Each row is followed by its class.
[   5   17  -16  -45 -135   47  -55   86  -90 -101   25   84 -114   16
    1   87  -57   82  -71 -147   57  -40   90  -90   -3  -39  -25   99
  -83   59  -59 -105  -22   23  -46   68   35  121   34  -55  132  -24] : Vekag
[-140 -438   50   -1   95   22  -58  231  324  160  200   16 -139    0
  176 -274  -75  172   -1   79  494  231  194  374  115 -103  -21  245
  -90  442 -607   39 -170  682  -73  517 -265  230  -74 -127 -113 -241] : Nef
[-204  178  197  -36 -189   27   17  271  110  178  -89 -100 -125  148
  160   84 -192   84   -6 -112   55  442  140  -90 -254 -276  153  390
 -178  259   13 -338  -79  242  486 -216  637 -310 -333   15  315  211] : Vekag
[  40   32  -45  -60 -126   14  -41   49  -69 -111  -50  108 -151   35
 -124   78   -1   50    1  -95   33  -43   63  -81  100  -28   61   53
  -14   41  -61  -55  -47  -33  -35  103  -71   64   77   -2  146  -30] : vadud
[-176 -168  -93  110  -83  187  -29   28  -82   73   59  227 -150  308
  101 -119  146    9   35 -174  245  368   42   85    0   46   27 -119
  -25  403  372 -188  -36  -22  433 -198 -231   16 -139  358  117  373] : Guk
[-133  -66 -263  -22  -12  108   82 -108  402 -147 -255   88  203  -50
  -19   34 -219  174 -293 -404  321  348  -78 -349  141   83  160   50
  299  475  110  134    3 -350  338   23 -283  178  -71   21   86   71] : Zerel
[ 165   54  134  386  221    5   61   86   26  230   11  217   41  121
  347  -40  -57 -144 -201  224  -88   59 -128  -22 -350 -260  299   60
  385  355  588 -229 -139  -24  308 -212   91 -109 -368  -99  225  409] : tabe
[  76  151  103 -151  -98 -185  118  -10  197  153   80   -1  -15  -80
 -116   57   23  176  -13  132 -237  118 -122   57  -34 -148  168  170
  377  307   46  -11    5 -116 -141   -7 -114 -161  -61  158  100  -39] : zez
[  21   81  -86  -81 -113   12  -49   89 -113 -150   -6   66  -47    0
  -23  114   31   13  -55 -159   42  -41   32  -83  -11   12  -32   30
  -78  -47   -4 -164  -38  -45   -1   96   25   53   52  -33  154  -27] : Zerel
[ 111   43 -128    7   67   62 -226  -18  208 -261 -119  -38  -26   32
   91  273 -116 -235  -74   85 -278   81  201 -359 -233  293  344  185
  -73 -142   79    7   48 -252  198  -58 -153   68   61 -336  245   73] : tabe
[-160   84  141   20    6 -353  190 -205  526   98   39  188 -380  -86
   40 -387 -456  281  -46 -187  -36 -154 -143   87  -25  -73   29  -42
    5  106 -234 -169 -221 -256 -302 -258  208  -53 -102  -32  -38 -285] : zez
[ -81  -25  489  -17 -283  129  211  180 -673  334 -428 -205  525 -117
    4   86  377 -228 -212  -13 -105  296  266  -26 -500 -293 -266  287
  359  -92 -312 -112   17  206  421  506  360 -171  233 -217  -44  191] : vala
[   4  -22 -184  381 -167  187 -145   88   83  261  -44  -98 -244  105
 -120  344  296 -325   59  -78  249  287 -111  321   78    9   40  252
  141 -166  182   15  -25  -14  -22 -203  408 -133 -257   -6   -4  141] : tabe
[-104   30   28  -96  143  139   15  247    7 -103 -102   78  -33   26
 -143  112  153  -13  -95  -76 -130  -94   49  -26  141   -3  -22   77
 -111   57   93    7   16  163 -203 -143  -46 -264   46   99  253  162] : tabe
[ -77   60  -13 -190   62  181  -13   22  113 -248   26  239 -178  191
 -202   63  199 -115 -105 -283  212  232 -145  204   53 -107  -29   57
  133   74   24 -298   28   55  185   89  214  -88 -122  -24 -133  -10] : Duz
[ -10  122  -95  -72  -72  -11  -90   94 -190 -115  -41   56  -44  -13
   -9  110 -119   55  -55  -50  133  -76   72  -68   19  -46    9   40
 -114    1  -57 -134   29  -47  -35  138   14   90  -27  -78  111  -55] : tabe
[   6  431 -244 -242  -97   45   15  -62  238    7  110  -98  290  144
   28  -13  160   63 -205   91   -5  247    6  -65  -48 -210  278  177
  278  377  121 -126   23  -55   54  214   16  185 -560 -144   14   23] : zari
[ 190 -108   78  -35 -260  125  113  211 -276 -125 -469  174  205  149
  177  226   51  -85  -87   27  161  114 -173 -102    4  -68  140 -126
  618 -544   21  -42   81 -354  200  -99    3   34  -42 -232   90  -35] : Zerel
[-187  255   94 -175   35  -31   62  155   11  -52  -65  -13   74 -118
  -76   52   22 -128   14   83 -172  203   84   31   40  -35  170  229
  -12  269  173  -58   87   46   67  183 -156 -179 -257  -59  -69  115] : Zerel
[ -79 -329 -160  287  191  117  -76  294  442 -180  419 -191   75   69
   -9 -173  305  -66  -47 -267   83  160 -172  321  186  -64   43  -19
  115  486  331  -93   -9   39   15  208 -199  191 -163  -14  328  329] : Guk
[-120   81   40 -155   16   50 -147   -8  -28   23 -191  214   48  165
  121  122 -293  -12 -104 -208 -305  192  292 -272 -269   76  -10  -98
  -82  153  221  -78  -38 -203  316 -213  -69  -90   30  -50   69  225] : Guk
[-426 -105  405  -71 -370 -121   15   14 -623  255 -159   53  297  168
 -141  291 -101   72   29  195 -263  -71  116  174  302 -355 -304    6
  -16 -248 -463  103 -301 -377 -276  453  178  254  -19  284 -176  155] : zez
[ 134   60  227 -118  -53   29  162  232 -116   37 -368  141   56 -128
 -197   55 -119  355  181 -317 -200 -141  343   32  -17  -19 -325  -11
   59 -129 -104   36   88 -179 -183   43  -59 -198  272  -73 -125  130] : Vekag
[   6   51  -78  -90  -86   29    3   55 -136 -163  -45  104  -81   28
  -32   41    9   83  -59 -150  128   25   32 -135  -45  -21  -48  -23
 -116   15  -20 -123   -2  -12  -61   66   48  101   19   -4  123  -22] : Guk
[-232  160  170  155 -357 -178   43  100   19  313 -475 -486  -34 -434
   -5 -163   14  179  100  101  -42  -13  226  -66  227 -184 -277  115
  328  235 -509   28 -364 -191  -52   71  334  -24  -41 -203  315  -77] : Nef
[   3   58  -58  -25  -67  -22  -46  114 -151  -76 -111  113  -81  -33
  -59   70  -60   54  -42 -136  155  -46   59  -60  -17  -20  -25   69
 -102  -53  -54 -143   15  -20  -52   99   45   70   67  -11  130  -37] : tabe
[  49  305 -263 -187  -90  101  -99   99  157  -14  -77  -86  183   50
 -169  288  201  -32  109  -65  217  228  -98  -50  -23 -117  148  191
 -209   -3  168   48  105  -28  200  187   71   29 -176 -163   12 -147] : Zerel
[  65 -326 -321 -142  -12 -199 -792  342  297  272  154 -448 -223 -251
 -253  343  474 -464  633   19  214  486  173  292  141   19  268  488
 -664  172  119  185    0  177 -139 -253  201 -354  111   40  -39  -15] : Vekag
[  53   85   20  -21 -114   14  -34   12 -114  -63  -19  118  -58   -4
  -10   96  -43   41  -35  -58   77  -89   22  -67   53  -88   17   90
  -34   62 -125 -100  -80   -2 -101  118   15   92   -2  -20  117  -38] : zari
[-216   45  327  -46  122   96 -173  194  370  444 -284  -33  -71  -57
  -53  407 -131  177 -319  192  158  197 -121   41  146 -438  299  292
  327 -301 -306 -349    2  276  358  494  484  106  -61   63  128 -103] : Duz
[-112  166  636  180 -391  -22  404  164  166  276 -221  212 -177 -176
   92  113 -213  155  150  -65  -30 -171   25 -179  -17 -107 -161   74
 -113 -103 -135   24 -182   17 -217  -27  371 -156  189  125  114  139] : zez
[-256  -78 -313   60  209  197 -225   40 -106 -270    7  -17 -381   63
  -20 -200 -243  -16 -108 -368  272  239  111  163 -240    9   45  338
 -136  397  153 -309  -61  152  640 -137 -114 -261 -150 -201  252   37] : Vekag
[ -68 -102 -301  149  135 -108  300   -6 -251 -236  -61  287 -303   74
    5  110  -12  164 -177  260  -86  113 -170  -18  267  -94  145 -417
 -137 -199  192  178   92  -34 -130 -421 -313 -152 -230  -39  -93  291] : zez
[  42   60  -81  -57 -178  -40   -1   15 -146 -131  -51  106  -97  -64
   26  109  -19  112  -28  -97   89 -107    6 -126   14  -77   -1  -11
 -125  -56  -99  -46  -52  -45  -84   25    2   73   42  -70  134  -97] : zez
[  25   62  -71  -91 -108   -9   19  101  -93  -71  -29   91  -96   24
  -19   97   20   60  -95 -118   46  -62   37  -95  -27   -2  -20   52
  -57  -39  -74 -151  -63  -38 -106  105   48  116   32  -75  128  -68] : Zerel
[ 283 -136  184   95  347  166  -29  -48  305  124 -196   83  396   88
  258  -80  406 -193  192  442  127 -122 -164   46 -222 -281  309  176
   30  -48   10  -33 -193  222   -9   18   92 -198 -291  157  -23    3] : Duz
[ 205  163  300 -276   52 -109  109  -76   47   31   -7  -52  141  -99
  -13 -109  -12  -75  183  201 -133 -111 -119  -81 -150   51  -75   96
  106   21 -154  -16  117   25 -155   53  -40 -113  149   28  -63 -280] : zez
[ -37  -72  -30   95  212   41  -63  132 -384 -610  155  120 -594 -150
 -269  -68  188   21  227 -272 -168  -95   74  171  156  258 -217   -1
 -269  -97   -7 -113  -71  297  158   20  -11   92  204  -85  216 -117] : Zerel
[ -75  194  -34  -75  -16  -13 -146  114 -111  102  -71   53   63  -83
 -108  245   91  -73  -54   -5  -12  128    7  154   93 -248  164   97
   54  143  172  -75  117 -149   36  -32  -85   19 -426   55  -40   28] : Nef
[  28   51   13 -154 -181   28  152  108   90  -78    6   37  202  117
   27  -69  360  -19 -157 -298   -3 -117 -236   43  254   66 -153   36
  -83  -67  131 -304  106  340  125   86   42  144  108  221  267   49] : zez
[-137  134   20  177   27  -29 -136  385  432  310 -140  -65 -213  -35
   46   15 -175 -374 -123  -59   48   89  309  329 -469   75  208  458
  301  303  379 -302  -89  -54  549  -99  168   -1 -241 -181  126  215] : tabe
[  17  143   14  100    1   36  127    7   33 -282  104  -76    1  108
 -323 -102  155  159   16  283   28   16 -117  188  417  -35   78  181
   22  168  -93  121 -166  264  140   87 -119 -263   74 -125  148  -26] : Guk
[ 232 -326 -120 -200  141  -50 -138  -81 -299 -362   95  100  372  216
  115  -87  252 -274  104  541  150   95   -5 -332  117 -105  222  -17
 -501 -159  178  260  110   31  -10    2 -473  -12   43   77  -68  356] : vadud
[-212  -15 -112  144 -488  -31   99   43   98  116 -270 -182  498 -236
  167 -507  251  267   60 -226   46   99   24 -286   91  -47 -139  299
   71 -222  -24  194 -527   52 -521  320   35  214  -56 -528  315   42] : Duz
[-210   65  -63  322  117 -137 -223  -33  591  320  267  -20 -384  179
 -134 -150  -74 -326 -258  109   94  216   17  230  171 -177  122   77
  174  619  201 -157 -200 -195  198  -32  114  -18 -105 -198  -21  306] : zari
[-351 -168  -76 -147 -361   88 -450  153  481  212   22 -138 -119 -384
  -64   55 -143 -282  -23  400  283  161   -9  410   42 -152  332  382
  594 -252 -535 -156 -532   44  522 -361  193  163 -530 -242 -220 -346] : vadud
[  69 -123  342 -119 -157   74   82  193 -180 -172   90   87  -66 -130
   14    8 -181  183    2 -250 -184   87   80 -429  -86  -77 -278   30
  -42  479  -42  138   90   55  258 -123   50  271  154 -171  307   -2] : Guk
[  47  247 -225 -320  168   12  134 -213   57 -251   94  -37  -21  140
   -2 -174  265  -20  -36  242  -78   18 -113   29   59  -38   57  132
   79  292    3  -44  150  -42 -323  222 -278  109 -499   21  -50 -202] : Zerel
[ -96  137 -173   84   94  122 -280   -5  147  304  189  -10 -183  165
  116   68  -63  240 -103 -166 -141 -126   30  -46 -142 -155  351  -20
 -205 -111  512 -133   39  -33   11 -198  236 -223 -167  104   75  216] : Nef
[  -6   27  -79 -115  -47  -17  -71   58  -56  -35  -55   71 -124   11
  -36  170   -4   46 -133  -73  105 -118   21  -49   25  -72   33   50
  -97   10 -110 -120  -34   -9  -20  113   -1   84  104  -24  132  -94] : zez
[ -82  197  456 -444  -10  -63  -81 -103  171  521  -57  135   58   66
  -60  144 -240  -74 -121  429  -44  -41  -91  -81  270 -277  -86   37
   47 -114  -87  -26  321 -121   17   60   57  100  -65  149 -470  -60] : zez
[-179  -59 -132  -12  -19   68 -341  197  272 -263  500 -134  -48   25
   46  -31 -281 -611 -172  -27   29  191   14 -284 -267   56  118  265
 -318  190  305  112  384  -29  199  -33 -139  289 -239 -281   73    6] : Zerel
[  42 -118  127  273 -211  -12  -83  159  103  385 -314  -61   26   14
  179  209  158 -395  126 -204 -104  107 -232   10  -62   59   20  -76
  194 -176  313  -42  -34    6  168 -190  506 -116  140  -72  -27   89] : vala
[  73   46  -52  -79 -141  -12   22  -10  -53 -173  -62  114  -74   64
    8   51   33   96  -45 -130   56  -33   22 -142  -27  -10  -47   23
  -87  -24  -31  -44  -15  -68  -85    1   -7   94   36  -34  159  -58] : vala
[-217   64  147  -25  105  -68  190  261 -289   62 -222 -136 -124 -140
  -66 -162   65  152   17  -96   40  249  130  -24  101 -172  -83   37
 -172  162  -40 -115  308   81  -97  252  -65  -22 -143 -145   98   94] : vala
[-282  313  388 -337  -51 -350  117 -154 -479  470 -171   32  255 -112
 -250  127 -137   15   18  426 -350  168 -128 -350  288 -386  -38   94
 -318  749  -66   74 -228   20   76  246   -2  -64   86   91  -90   66] : vadud
[  69   25  108 -278   27 -126 -180  -22   49  210 -145  223   93   43
 -127  162   99 -123    2 -141 -215  157  150   19  -65   52  153  147
 -405 -328  -55  -74   82   77   40  -21   28 -266  267 -185 -294 -110] : Zerel
[ -80  -22   -9 -324  174 -149 -395  176 -710 -121 -295  147 -562 -137
 -205  184 -157  434 -156  317   75 -373  287 -242  452  -70   33 -116
  -58 -414 -241 -132 -311  -60  152   38   96  456  384 -281  145 -151] : Nef
[  13  100 -135 -243  111 -137  -92   95  150  242 -199  -20  196 -112
  -37  -59   98   63  -70 -110  177  115  -23   30  -32 -133   17  -31
  223  177  141  -66   20 -100    9  -29  142   92 -101    2  -66  -80] : tabe
[  89 -411  154 -134   85  181   54   89   89 -505  121  214 -306  -11
 -188 -179  -67  233  256  118   13  180  129 -280  183   81  101  110
 -468  -63 -899  -31  -50   61 -326 -129 -327  -97   49 -475  -89 -170] : Duz
[-400 -284  -78   42 -770  252  141  578  416  218 -194 -103  510   -5
  101  295  528 -194 -375  114 -112  371   50   56  451 -244  434  450
  317 -237  -46   44 -267  190 -440   65  166 -155 -574 -119  -82  760] : Guk
[-148  -53  125  358 -110  205  335  312  294  376  -18  -13  -80 -104
 -144  502  312  239 -220  -64 -269 -279  -40  192  325  -43  117  -26
  272 -123 -123  131 -355  295 -756  289  330  -91  151  197   38  365] : zari
[ -78   -5  316  100  -79 -173   42  311   -9  198  -62  146   16  -19
 -110   40  -70  124   14  149   66  232   44 -113  314  -85  144  -37
  -89   53 -206  -74 -165  207  -95    4   82  -52  162  -73   54   89] : vala
[-137   71 -313  173  -41  342  169 -108  460  151 -357  216  146  260
  124   40  338 -112 -403 -619   88  -13   -5  108 -430  116  219  167
  -28  -89  581  -75 -241  225  536 -180  322 -391   46   -9  -88  360] : Nef
[ 153 -274   92 -178   26   47  -58   48 -128 -140  -19  126  107   28
 -197  -13  294 -114  238  197 -157    4 -253  319  262   27  234  -50
  371 -412 -142  236  348  270  118   11 -241  216 -104  317 -306 -457] : vadud
[  69   75  -39  -96 -115  -26    2   61 -116  -69  -66   95  -47  -19
  -33  122  -36   73  -30 -103   51  -59   55  -81  -26  -56  -56   29
  -15    6  -81  -69  -37 -131  -86   92   35   53   22  -60   43  -75] : Zerel
[-311 -160  607   82  258  259 -334  162  267  321  559  106 -273 -115
 -199   51 -126  -15  196 -130 -133  106  269   17  229   71   23 -153
  -82  336 -462  206 -128  106 -613 -231  204   34  -50  147 -287 -179] : Nef
[ 421  208 -309   17  231 -418  -57  -34   43  108  267  115  168  270
 -164   63  298  -59 -213  765   71  222 -291  105  346  -92  358  -44
  178  329  429   84  -17  634   -8  195 -267 -374  331  230   13  154] : tabe
[  42   76    0  -66 -123   -4   14   73 -141  -81  -54   98  -67  -17
   21  114  -69  109  -30 -129  -14  -75   74 -156  -32  -27  -17    6
  -46   -8  -40 -110  -13 -104  -69  133   18   59   56  -38  100  -18] : Zerel
[  79  177 -121 -219  -64  -95   18  116  269   -4   18 -113  233  -15
   86  114  205   88  -15  255 -242  125   34   94  197   51  230   17
  151  -16   16    7   92  104 -131  288 -262  122 -167 -216   34  -31] : tabe
[  27  391 -334 -170   52  149 -384   77 -414 -360  -99 -181 -228  137
 -643  144  226 -241  179  113  255  -87  230  304  408  220 -348  245
  -18   26  -60  -64  -10  -21  256  238 -473  109  179  -78  356 -260] : vadud
[ 209  359   74 -326 -109 -347  306   53  356  243  233  117  -84  -43
  -66  209   47  103 -177   77 -407 -345 -334  256  -97  -61 -131  -98
  283  202  301 -141  -68  174 -175 -244  211  -66   97  288   48 -113] : zez
[ -35 -256   91  484  -93 -132 -203  349  128  469  139  148  -69   34
  -65  408 -143 -231    3   -2 -103  123 -225  457  477   -4  175  -95
   86  130  187   75  146  506 -184  111 -156 -214  164  402  -63   60] : Guk
[ -60   26  113   26  327  153  146 -385 -201  -59 -111  408 -388  420
  102  -57 -203  143 -198   48 -156   69   97  194 -304 -210   37   38
   67  120  -23   -2 -108  -51  253 -325  148 -307 -408  -95 -252  -28] : vala
[ -18 -542  141   79 -250 -147 -282  413   69  249   35  137    7  140
  -89  179   70 -298 -142   22 -311  146   80  225   94 -124  142  -76
  398 -165 -101  183  -50 -147 -238 -436  -81 -239  293  -16   57   90] : Vekag
[ -80  -73  255   84 -214 -193  435  268 -460 -375 -333  229  -19 -112
  234 -282 -295  323  410   52   39   63  118 -102   -7   -8 -155 -183
   41 -209 -389  159 -205  -67 -285 -259   22  252 -402    2  134 -170] : zez
[ 207 -324 -278   20  467  -69  -81  -73   28   19  304   54 -525  256
  -42 -142  195  294   90 -309  267 -243  -76  435   66   11  143 -229
 -456 -300  337  -38  397  -55  -40   80  134  166  124   62 -344 -105] : Zerel
[  41   58  -90  -53  -88    6  -48   25 -121  -72  -93   45  -76  -10
  -58   82  -35   51  -52 -198  111  -70   45 -120   -6    5  -49   42
  -53   -9  -64 -111   -2  -82  -21  123   19  167  132  -28  148  -33] : zari
[  59   49  136 -199  264  -67 -406   64 -103  149  -98  -70 -106  -64
  -12  -50  179  -54  137  -74 -149 -189  261  222    8    2 -224   24
  136 -507  438 -115  114 -236  -35 -255  295  167 -119  271  -44  173] : Nef
[  60  -70 -185  349  -43  145 -180  138 -224   19 -196 -114  -96  -42
   95  384   -4 -381   98  -11  -27  239   30  -20 -200  -48  -33  -69
  -19 -125   70 -270  -47 -282  209 -368  245 -293 -309  -98   -3  449] : Nef
[-269 -350 -309  271   31 -120  -95  253   52   83  238  -20 -400 -103
  -57 -171  -35  -24 -327 -743  658 -170  227  575 -115 -135  -86  -26
 -261  -77   19 -291 -175 -324 -156 -355  544  169 -234 -168 -186  187] : zez
[ -58  -93  316  253  319   40  204  110  -55  -66 -119  174 -372   -6
 -256  135 -317  -71  126  -56    2 -140  -86  145   15   26   -5 -118
  -69  215 -278   30  -81   93   40   32   45 -280  293   32  -29 -143] : vadud
[  81  -55  383  127  -78 -190   73  183 -121  191   37  -78  127  -12
 -189 -155   65  -45  130  126  -96  187  222 -180  -39  -59  -39  189
 -177  134  -38  165   46  -58 -246  -33   -9 -229  295  -70  134  201] : Duz
[-134   64  170   41   -5  -42  152  167   23   63 -129  -50  -98 -192
 -193   44   11  232  100 -277   81    6   83 -140   71  -82 -184  110
 -181  154    4  145   20 -140 -374   38   25   -9  125  203  337   76] : zez
[-129   81 -140 -111   76  169   76 -293  143 -113  -34   28 -485   41
  149 -185  122  279 -334  -41 -106  448  -73 -361    3   -6  163   91
  241  392  -25 -220  -88  241  537   83   74  131 -138 -448  161   14] : Nef
